The rows lie along a hidden order. The number after each row says roughly how far along it the row is, from 0 to 10. A new part has a new order.
[  9   3  14  15  -9  -6   4  14 -16  -3  -7   4  -2  -5  11   4   4   8
   5  -1   4  -5  10  -6  -5  -9   3  -2  -1  -7  -6  -6  -3  10 -28  19
   1 -21  -2  -1 -15 -15   3  14  22 -11 -14   1   5   2 -10   4 -49  -8
   8   4   5  13  -1 -10  -9  15   2   9   5   0  20   6  13   6 -19 -19
   2   1   5  -6   2 -10   2   9  15  -1  -8  -7  -4  16  16 -10   1 -10
   6 -13  14   3  -2  -8   4   8   4 -10  -7   0  19   8  14  -6 -10   4
   6   4   6  -8   1   4 -13  -4  -3   3   3  -6   2  -7   6  -3  -7  -2
   9  -3  -6   7  14   9   0   6   1   4  -4  19 -14   6   6  -1   0 -10
 -22  -9 -30  12   1   5 -10 -16  -7   0  14   3   9  14 -15   1  -3   4
 -14  -8  17  14   6  17 -13   5  -7   5   7   3   2 -11  -3  12]	8
[  6   4  -7  14  -8   3   0  16 -20 -12  11  18 -16  -1  -8   4 -23 -42
  -3   3 -12   9   6 -18 -13  20 -15   4  -9  18  -3  -3 -15  26  -8 -22
 -14  15   4  -7  10  14 -21  10 -14  -6  11  -6 -10  15 -13   0   4  -6
  -9   0 -23  42 -17  -1  -9  -5  18  15   8   4  -8  29   5  10  11   9
 -10   4  21 -24  -5  10  11  15  -9   4  12  -5 -11   6   8  23   1  20
  -2  -5 -14   4  11   5 -21  19   2 -17  14   5  -1   3 -11  15  -1 -11
  19   1 -14  15   6   2 -13   8  -9 -14 -35 -13  -6  12 -18  20   3   9
 -19  -2  15  -4  -1  -3  -5 -11 -15  -1  10  -8  11  -4   9  -3   3   0
   1 -24  12  -2  -9  13  -2  -4  -6   7  18  19  45 -31  28  -6   2 -15
 -12  -5 -15   3  -8  13   3   0 -12   4   9  14  -7  -4   8  -7]	2
[-37 -13  16  14 -11  37  -3   3   9 -13 -21 -20  33  -2  -9  -7 -16  -9
  -4  15 -14  -8 -11  30 -27 -59 -48  -1   1  49   0   0   2   0  18  -9
   2   8 -16  15   8   3 -39  24   2  15  -9   5   7   1   2  -4  44   7
  10  17   7  -8  29  11 -19 -10  -8   6   1  11   2  28 -33  24 -14  -9
 -15   3 -35 -36  -8  -7  33  16  -4 -10  12 -19   5  -6  15  16 -47  -8
  -1   6   1  28  -3  -3 -29  29 -13 -11   7  20  -6  -8  16  -2 -37   7
 -16  18   4  50  15  18  12  -6 -21  21   9  -9   9 -51  20  -9  -7  -4
 -25 -38  24   4   9 -18 -18 -14  10   1 -19  -1   6 -11 -35 -26   6 -40
   7 -15   2 -12 -21  37 -15   5   7  -6  11  12  25  -4  24  -6 -10  27
 -53 -15 -22 -10  -6  16 -26 -25   3   9   7  -9 -35 -11   7  19]	10
[ 16   5 -17   3   8 -27  -3  22 -14  -5  22  19 -43   0  -2  26  -6 -24
 -10 -12  -2  20  16 -33   4  59  28   4  -6 -25   1 -16 -11  37  -5   2
  -8   7  19 -17   8   6  12  -9  -6 -14  10  -6 -14   4 -14   8 -24  -2
 -13  -6 -13  41 -39 -18  -2   9  27   8  15 -22  -4   0  20  -3   9   5
   2  -8  43   5  11   5  -4  13  -3   6   3   8  -3  12 -16  -7  33  23
  -1   8   1 -21   2   1   8  -2  10   5  15  -7   6  -1  -1  16  23 -14
  18 -12  -7 -47 -11 -18 -17  10  10 -24 -27  -5 -15  39 -27  18   6  10
  -1  30  -4   0 -18  10  11  -6 -29  -1  24   6  23  -3  25  19  -3  19
  -7 -10   1   5  16 -16  15  -9 -19   7  12  -3  13 -20   8   0  11 -12
  23  -2  14   8  -1   2  14  19 -10  -3  16  25  15   6   1 -21]	0
[ 32   7  -5   2   1 -48   2  27 -37   1  20  20 -43  -2  13  30   6   3
  -3 -13   5  13  16 -30   4  46  42   3   2 -56  -6  -6 -10  21 -31  37
  -1 -22  19 -21 -17 -19  38 -10  10 -23 -10  -6  -9   2 -13   6 -63 -13
  -8 -12 -12  33 -37 -32  -8  18  23   5   5 -21  24 -13  40  -8  -5 -12
  10  -7  61  27  10  -1 -16   9  14   9 -11   8  -8  33 -20 -29  31   4
   4 -14  20 -22  -9  -9  34 -23   3   3   3 -11  25   4  12   1  18   1
  21 -17   5 -50 -19 -20 -23   3  11 -22 -13 -10  -8  31 -20   5  -3   1
  27  32 -20   7  -1  21  13   7 -22   2  18  12  10   7  39  20  -8  17
 -28  -2 -29  23  19 -17   8 -21 -13   5  16  -3  -9  12 -26   8   2 -12
  32   5  37  26  11  11   6  26 -13  -1   9  16  27   2  -4 -12]	1
[  9  -1   4  15  -9 -19   1  17 -32  -7   6   6 -20  -6   6   7 -11  -4
   4  -6   0  -2  10 -11 -15   6   4  -2  -2 -16  -3 -13 -12  22 -25  16
  -2 -12  10  -4 -10  -7  -5  13  14  -8  -6   0  -6   5 -12   6 -43  -5
   2   1  -5  18 -19 -12 -15  14  19   9   9  -6  16  11  18  13  -5 -14
  -1  -1  15 -12   2  -8   5  15  -3   4   5   4  -5  15   8 -10   4   4
   5  -8  11  -3  -3  -8   8   2   1  -5   6  -6  21   3  18   0  -2   2
  19   2   4  -4  -1   4 -14   1  -2  -7  -9 -12  -3  -2  -2  10  -4   5
   6   0  -3   7   0   3  -2  -4  -7   2   1  17   5   2   5   3   0 -10
 -16 -12 -20   8   3   1  -5  -2  -6  -1  11   7  17   3  -5   2   1  -3
  -5  -3  23   6   4  19  -6   5  -6   4  18   5   2 -11   1   7]	5
[  4   4  10  15  -8   3   5  12 -18  -8  -9   8  18  -2   2 -15  -8 -12
   2   7  -2   2   4 -10  -6  -5  -7   1  -4  14  -4  -3  -4  10 -10  -7
  -4  -5  -5  -4  -7  -4 -16  11   6  -1   2  -3   1   9 -12   0 -22  -7
   3   8  -7  11  -2   1 -12   0   8  10   8   3  14  17  -3   9 -11 -13
  -7   2   0 -17  -4   0  13   9   3   1  -1 -15  -9  10  21   9 -14   0
   3 -16   0  15   4  -1 -10  19   0 -14  -2  11  11   8   2  -1 -14  -1
   7   6  -3   3   6   6 -10   1  -9   7  -8 -10   2  -7   1   3  -7  -2
  -8  -9   7   2  12   4  -8   2  -7  -1  -5   5  -7   0  -1 -11   3 -13
 -10 -16 -18   1  -7  15 -13 -10  -8   3  21  10  16  -6  10  -3  -5   4
 -18  -4   0   9   1  20 -12   1 -10   6   4   4  -6  -8   4   6]	6
[ 33   4   5   1   0 -40  -4  20 -33   1   1   1 -26  -8  20  20  16  33
   3 -17   9   2  26 -11  -4  11  45  -3   1 -63  -6 -14  -5  14 -34  56
   7 -40  16  -4 -20 -24  29   3  39 -20 -19   0   1  -4  -7  10 -63 -10
   8 -10  13  12 -16 -38  -7  28  15  11   6 -11  20 -11  37  -8 -13 -17
  16  -3  35  20  14 -14 -22  12  22   7 -20   8  -4  33 -12 -32  16 -15
  13 -15  29 -17  -7 -11  38 -15   4   2  -9 -21  26   3  27 -13  18   8
  11 -11  13 -46 -14  -4 -25  -4   6   1   7  -6  -4   3  -1   1  -9   3
  36  11 -25  11   5  14   9  11  -2  10   6  35  -2  15  20  14  -7   1
 -35   1 -50  22  16 -19   2 -21  -8  -3   8  -7 -17  38 -47   6   4 -12
  11   2  45  14  19  13 -13  13  -9   0  14   6  18  -9 -12   9]	6
[-19   2   3  12   4  30   6  -2  10  -8  -8  15  29   3 -13 -14 -16 -38
  -4  12 -13   1 -11   4   0 -11 -27   4  -8  63   1   5  -3   6  24 -47
 -10  23 -17   4   7  14 -30  11 -28   7  17  -2   2  11  -5  -3  38   3
  -2  16 -10   5  13  19  -1 -17  -2   6   3   6   1  27 -26  17  -5   6
 -16   3 -21 -35  -8  13  27   2 -11  -8  15 -18  -4 -13  19  29 -26  15
 -11  -2 -18  22  12   8 -38  39   1 -18   8  21 -14   3 -17  11 -23  -7
  -5  13 -13  36  14   5  11   6 -13  11 -18  -3   5   3   1   2   4  -3
 -33 -19  29  -4   2  -8 -18  -5  -7  -5  -9 -20   1 -13 -16 -16   9 -12
  19 -15  23 -15 -14  26 -18  10  -4   5  15  13  27 -28  42  -7  -1  14
 -35  -9 -32  -2 -17   8  -2 -12  -6   3  -3   4 -20   0  11  -5]	5
[ 18   0  -2  10  -6 -30  -5  22 -32  -7  12   5 -41  -6   7  17  -2   5
   2 -22   2  12  25 -14  -7  19  28  -3  -1 -38  -2 -20  -8  27 -35  41
   3 -21  21  -7  -8 -14  12   2  24 -18  -9  -1  -7  -5 -10  10 -49  -3
   4  -5   7  34 -23 -27 -13  25  22  11   8 -15  13 -10  31   2  -9  -9
  10  -7  32   4  13  -8  -8  22   3  11  -7  13  -1  25 -15 -24  22  -3
   7  -5  20 -13  -7  -6  26  -9   4   6   2 -13  18   0  21  -4  19  -3
  18  -5   9 -42  -9  -5 -21   0  13 -15  -1  -6 -14  23  -7  12  -5   9
  22  14 -14   8  -5   7   5  -3 -11   5  12  21  15   4  17  11  -5  -1
 -27  -5 -27  15  12 -21   6 -27 -12  -3  10  -7   3  23 -22   1   3 -11
   9  -2  37   4  10  12  -6  11  -5   2  24   7  13  -7  -8   3]	4
[ 16  10   5  12  -7 -19   2  18 -20  -9 -10   7  -9  -1   6  10   1   1
   3  -1   2   1  21  -9  -6   8  19   1  -3 -14  -5  -6  -8  21 -25  21
   1 -20  -1  -5 -12 -12  14   8  31 -14 -10  -2   3   2 -14   4 -51 -10
   6   1   4  18  -3 -15 -10  10   6  15   3  -7  16   3  13  -2 -19 -13
  -2   1  15   2  -4  -5   1  15  10   1  -9 -13 -12  27   6 -11   1  -2
   7 -17  14   2  -5  -4  13  15  -1 -15  -7   3  19   8  10  -3   6   4
  11  -1   3 -20   3  -2 -19  -3  -1  -2  -1 -11  -5   3  -6  -3  -6   1
  11   0   1   7  10  10   3   7 -12   3  10  12  -6   3  10   3  -3  -6
 -24  -9 -30  16  -1   0  -6 -18 -12   1  18   1   9  17 -14  -3  -3   5
   2  -6  19  18   7  21  -3   9  -6   3   8   7  15  -6  -3   7]	6
[ 27   5  -1   4  -6 -38  -6  29 -33  -7   8  10 -40  -3  12  24   7  12
   0 -16   6  15  26 -18   3  30  44  -1   0 -63  -5 -17  -8  22 -33  40
   4 -24  23 -12 -18 -19  32  -4  35 -24 -11  -3  -6  -5 -12   9 -51  -6
   2  -7   2  35 -25 -28  -9  25  20  10   2 -16  18 -12  37 -10 -10  -3
   8  -7  31  22  13 -11 -16  21  14  11 -15   8  -9  26 -18 -29  27  -4
   8 -12  24 -20  -9 -12  35 -12   5   0  -6 -11  20   5  19  -7  28  -5
  20 -12   8 -53 -13 -10 -23  -1  19 -17   2  -9 -10  17 -13   8  -7   6
  26  25 -21   8   0  12  11   5 -15   5  16  20   7  13  33  13 -10   9
 -35  -3 -29  18  17 -27   8 -22 -13  -1  17  -9  -6  28 -28   1   2 -17
  24   2  38  14  13  14   1  20  -6   1  16  10  23  -4 -10  -1]	4
[ 13   5 -13   5   0 -21  -5  24 -18 -10  -3  13 -33  -1  -8  18 -10 -20
  -7  -7  -4  15  15 -20  -3  39  17   4  -7 -16   0 -14 -13  36  -9   7
  -6   4  13 -11   0   3   0   0   3 -14   9  -6  -4   4 -12   6 -30  -3
  -7  -3  -6  39 -30 -15  -7   5  23  14   5 -11  -7   8  22   1  -1   8
  -5  -2  28  -6  10   1   2  22  -3   7   3  -4 -10  13 -26  -1  21  14
   1  -7   5  -7   4   5   4  14   6  -6   9  -4   7   1   2  11  15 -11
  25  -6  -5 -34  -1 -11 -14   6   9 -22 -24  -9 -13  21 -20  17   2   9
  -5  12   5   0 -11   7   3  -1 -24   1  20   3  18  -3  24   9  -4   4
 -12 -12  -4   8   5  -8   7 -13 -18   7  18   3  25  -6   3  -4   5 -11
   6  -8   9   5  -5   8   6  14  -8   1  16  19   7   0   3 -11]	2
